Below are the code and all the weights of a small trained network. Each question names an input and a target symbol and asks about switching units off, where a switched-off unit gives its printed mean instead of its output.

import numpy as np


def w(rows, s, z=0):
    codes = np.array(rows[::2]) - 128.0
    scale = np.full(codes.shape[1], s)
    scale[-1] = z or s
    return codes * scale


def f(y):
    return y / 2 * (1 + np.tanh(0.7978845608 * (y + 0.044715 * y**3)))


def softmax(a):
    e = np.exp(a - a.max(-1, keepdims=True))
    return e / e.sum(-1, keepdims=True)


def log_softmax(a):
    a = a - a.max(-1, keepdims=True)
    return a - np.log(np.exp(a).sum(-1, keepdims=True))


def net(x, mask):
    ids = ['αβδεζλμξπστφω'.index(c) for c in x.split()]
    T = len(ids)
    res = E[ids] + P[:T]
    u = 0
    for l in range(2):
        r = res
        for j in range(2):
            rows = slice(2 * j, 2 * j + 2)
            q, k, v = (r @ M[l][rows].T for M in (Q, K, V))
            z = softmax(np.where(np.tri(T) > 0, q @ k.T / 2**0.5, -1e9)) @ v
            o = O[l][rows]
            res = res + np.where(mask[u + j], z, o[:, -1]) @ o[:, :-1]
        u += 2
        y = f(res @ A[l][:, :-1].T + A[l][:, -1])
        res = res + np.where(mask[u : u + 8], y, B[l][:, -1]) @ B[l][:, :-1]
        u += 8
    return log_softmax(res[-1] @ U[:, :-1].T + U[:, -1])


Q, K, V, O, A, B = {}, {}, {}, {}, {}, {}
E = w([
[85,63,101,229,89,207,20,86,89,60,148],'α',
[51,171,180,98,242,146,125,116,126,178,142],'β',
[206,79,160,143,188,127,180,149,62,140,73],'δ',
[110,142,81,186,70,47,114,113,170,172,233],'ε',
[226,84,161,145,134,182,131,119,109,160,94],'ζ',
[141,144,95,132,151,3,225,70,98,234,37],'λ',
[99,55,186,181,105,121,85,168,78,112,178],'μ',
[162,238,140,124,169,150,51,167,69,220,117],'ξ',
[127,138,170,100,158,80,221,121,94,94,243],'π',
[204,94,5,76,173,152,148,99,75,99,221],'σ',
[203,59,127,75,148,116,137,37,203,170,42],'τ',
[139,86,85,205,185,158,180,52,160,54,82],'φ',
[56,122,76,123,98,135,152,52,120,202,86],'ω',
],0.02)
P = w([
[91,51,10,213,170,104,129,185,119,202,100],'0',
[144,139,150,148,89,157,101,137,153,119,132],'1',
[147,146,133,137,96,148,101,127,156,106,121],'2',
[152,150,141,133,96,164,106,116,156,100,123],'3',
[147,158,148,140,96,155,99,109,160,96,132],'4',
[163,166,142,138,98,160,99,96,164,101,121],'5',
[162,160,143,138,100,158,108,93,166,85,126],'6',
[161,155,150,132,100,153,93,106,166,89,125],'7',
],0.011)
Q[0] = w([
[246,89,192,175,164,110,163,140,97,85,142],'0.h0',
[181,2,156,251,99,106,118,100,88,167,41],'0.h0',
[125,227,106,117,206,79,217,92,107,185,179],'0.h1',
[124,168,102,118,253,191,47,105,135,137,177],'0.h1',
],0.0076)
K[0] = w([
[162,107,83,169,163,139,149,188,99,127,132],'0.h0',
[83,13,58,170,143,104,122,194,62,209,118],'0.h0',
[139,174,158,95,122,66,116,55,129,40,139],'0.h1',
[117,92,85,97,186,142,123,50,255,76,95],'0.h1',
],0.0094)
V[0] = w([
[237,183,124,135,206,153,172,220,105,44,105],'0.h0',
[115,63,175,156,121,16,203,190,168,189,46],'0.h0',
[121,99,158,95,87,113,131,111,88,193,142],'0.h1',
[200,88,162,135,158,80,102,135,255,91,51],'0.h1',
],0.0057)
O[0] = w([
[170,196,180,32,246,255,118,96,48,239,219,2],'0.h0',
[181,151,1,179,67,74,158,63,4,219,139,188],'0.h0',
[163,180,181,141,176,158,196,168,158,102,106,132],'0.h1',
[193,82,153,83,61,143,132,90,190,152,129,70],'0.h1',
],0.0064,0.0034)
A[0] = w([
[143,255,122,60,211,101,100,223,131,155,220,97],'0.n0',
[248,189,151,133,116,84,185,126,255,176,103,112],'0.n1',
[163,88,160,73,112,150,242,82,252,170,126,156],'0.n2',
[161,187,206,63,129,20,167,128,158,147,84,117],'0.n3',
[16,164,105,133,248,32,222,207,135,236,116,122],'0.n4',
[18,171,165,77,62,100,139,54,214,253,90,174],'0.n5',
[135,39,123,103,173,96,190,207,103,165,209,3],'0.n6',
[90,129,51,158,251,207,248,68,132,99,41,114],'0.n7',
],0.0055,0.0058)
B[0] = w([
[153,178,60,84,142,4,158,124,64,145,32,242],'0.n0',
[56,78,186,153,178,81,120,118,90,2,164,226],'0.n1',
[164,191,115,189,173,115,127,124,22,146,54,213],'0.n2',
[132,135,133,130,138,180,53,186,92,74,141,180],'0.n3',
[117,128,228,138,105,137,109,169,138,131,136,237],'0.n4',
[208,103,13,106,101,222,160,112,200,145,158,252],'0.n5',
[81,188,219,210,111,117,239,116,57,200,169,138],'0.n6',
[105,36,224,86,116,91,103,114,122,210,167,243],'0.n7',
],0.009,0.0046)
Q[1] = w([
[144,251,47,63,147,68,92,175,152,143,148],'1.h0',
[160,201,49,32,145,142,179,111,216,121,234],'1.h0',
[254,106,91,33,225,171,77,196,161,126,169],'1.h1',
[69,223,38,33,131,133,136,179,167,78,147],'1.h1',
],0.0059)
K[1] = w([
[158,199,165,79,102,99,76,86,144,88,158],'1.h0',
[180,133,135,44,104,185,124,104,176,35,191],'1.h0',
[140,107,190,106,161,72,130,2,128,91,81],'1.h1',
[61,141,87,107,193,113,73,91,146,103,170],'1.h1',
],0.0079)
V[1] = w([
[137,228,206,206,90,138,147,254,58,152,198],'1.h0',
[15,82,199,35,103,130,145,101,132,147,148],'1.h0',
[137,186,87,134,115,117,111,210,156,128,205],'1.h1',
[217,137,54,120,222,137,122,190,125,56,108],'1.h1',
],0.0058)
O[1] = w([
[153,126,86,151,133,185,199,212,195,78,151,251],'1.h0',
[87,28,104,6,165,113,212,15,144,76,110,102],'1.h0',
[143,77,107,92,211,72,151,145,107,174,67,30],'1.h1',
[95,34,142,168,130,114,144,109,124,140,136,3],'1.h1',
],0.011,0.005)
A[1] = w([
[167,195,54,80,78,139,198,81,122,153,211,52],'1.n0',
[88,122,204,125,254,211,92,162,217,91,169,1],'1.n1',
[110,86,214,127,189,162,91,162,132,60,72,158],'1.n2',
[91,157,138,127,78,100,172,132,66,31,191,221],'1.n3',
[155,93,138,66,148,178,124,66,53,145,185,146],'1.n4',
[168,120,175,163,109,118,44,139,112,156,51,179],'1.n5',
[149,129,92,158,187,160,203,177,134,157,202,107],'1.n6',
[124,175,117,122,182,58,80,99,104,167,184,124],'1.n7',
],0.0076,0.0045)
B[1] = w([
[89,120,153,126,89,160,88,180,96,150,75,208],'1.n0',
[217,66,167,111,188,131,103,122,61,156,70,177],'1.n1',
[9,130,120,152,91,131,86,105,158,169,142,188],'1.n2',
[153,139,109,134,187,143,169,54,133,156,92,222],'1.n3',
[96,170,71,121,153,107,77,224,144,162,176,177],'1.n4',
[135,124,149,115,151,138,246,190,78,122,150,251],'1.n5',
[128,160,130,106,72,94,58,73,126,86,130,242],'1.n6',
[147,94,131,75,56,111,121,120,197,62,98,179],'1.n7',
],0.011,0.014)
U = w([
[93,100,96,73,127,184,244,109,167,124,151,159],'α',
[125,116,165,108,203,152,129,101,151,212,65,216],'β',
[165,115,187,174,131,90,55,93,107,131,92,41],'δ',
[126,185,159,113,154,69,152,15,93,112,96,134],'ε',
[136,119,83,144,88,132,170,72,138,254,45,134],'ζ',
[146,125,117,164,69,85,135,98,230,86,162,200],'λ',
[34,123,189,144,112,135,139,123,136,88,82,129],'μ',
[130,122,102,141,177,125,184,185,145,146,59,107],'ξ',
[133,65,140,92,115,145,147,121,121,75,79,46],'π',
[118,96,86,79,137,75,110,110,72,112,171,117],'σ',
[174,145,143,135,164,192,205,80,142,199,230,254],'τ',
[100,158,156,88,79,190,118,128,148,142,132,70],'φ',
[138,89,151,110,87,104,152,103,80,111,141,33],'ω',
],0.0066,0.007)

Each question gives the input, a string of symbols that net reads in full, and the target symbol t.
The units are the heads (2 rows each of Q, K, V and O) and the neurons (one row each of A and B). Each row of codes is followed by its name. A weight is (code - 128) times the scale printed after its matrix; where a second scale follows, it is the last column's (O, A, B and U).
mask holds one flag per unit, layer by layer, with each layer's heads first. A switched-off unit (its flag False) gives its mean, the last column of its rows in O or B, instead of its output. The means were averaged over made-up inputs and are rounded, as every weight is.
A unit's drop is (log p(t) with every unit on - log p(t) with that unit switched off) / (log p(t) with every unit on - log p(t) with every unit switched off).
The circuit of an input: a set's keep is (log p(t) with only the set's units on - log p(t) with every unit switched off) / (log p(t) with every unit on - log p(t) with every unit switched off). Starting from the 12 units with the biggest drops (on a tie, the unit counted first), units are removed one at a time, each time the one whose removal leaves the highest keep (on an exact tie, the one counted first), for as long as the keep stays at least 0.8.
circuit, biggest first: the units of the circuit, biggest drop first
unit that matters most: the unit with the biggest drop
top k neurons in layer l: the k neurons of layer l with the biggest drops, biggest first
drop of u: that unit's drop, to one decimal
input ξ δ ζ, target δ: top 2 neurons in layer 1 -> 1.n1; 1.n6
input σ δ δ ζ, target β: circuit, biggest first -> 0.h0; 1.n1
input δ φ λ, target φ: top 2 neurons in layer 1 -> 1.n0; 1.n6
input ξ ξ δ β β, target β: circuit, biggest first -> 1.n1; 0.h0
input φ α δ, target σ: circuit, biggest first -> 1.h0; 1.n4; 0.n7
input ω α μ δ π ζ, target ε: top neuron in layer 0 -> 0.n7
input σ β π δ α π σ δ, target β: circuit, biggest first -> 0.h0; 1.n1
input β μ φ ε σ σ δ, target α: circuit, biggest first -> 1.h0; 0.n4
input ε φ δ μ α, target ξ: circuit, biggest first -> 0.h0; 1.h1; 1.h0; 1.n5
input τ β μ, target ω: circuit, biggest first -> 1.n5; 1.h0; 1.n7; 0.h0
input π δ μ, target π: top 3 neurons in layer 1 -> 1.n1; 1.n6; 1.n0
input α ε δ π δ, target μ: circuit, biggest first -> 0.h0; 1.n2
input ξ ξ μ ω π δ μ, target δ: circuit, biggest first -> 1.n1; 1.h0; 0.n0; 0.h0
input φ τ ζ σ φ μ, target σ: circuit, biggest first -> 1.h0; 0.n7; 1.n4
input ξ τ ω λ δ, target δ: top 2 neurons in layer 1 -> 1.n1; 1.n6
input β β μ δ σ μ φ, target α: circuit, biggest first -> 1.h0; 0.n4; 0.n7
input τ ω β φ, target ω: top 2 neurons in layer 1 -> 1.n5; 1.n7
input δ μ β μ, target φ: unit that matters most -> 0.h0
input ω ζ δ π λ, target ε: top 2 neurons in layer 0 -> 0.n7; 0.n1
input τ ζ ε α μ ξ σ, target τ: unit that matters most -> 0.h1
input α β λ, target μ: top 2 neurons in layer 0 -> 0.n1; 0.n3
input φ σ β β, target φ: top 2 neurons in layer 0 -> 0.n7; 0.n5
input ζ ξ φ π ζ σ λ, target τ: top 2 neurons in layer 0 -> 0.n4; 0.n5
input σ μ ε σ ζ ω μ, target β: top 2 neurons in layer 0 -> 0.n6; 0.n7
input ω λ ε α, target ε: top 2 neurons in layer 0 -> 0.n7; 0.n5
input ω ξ α β ζ ξ ω λ, target ε: drop of 1.h0 -> 0.8
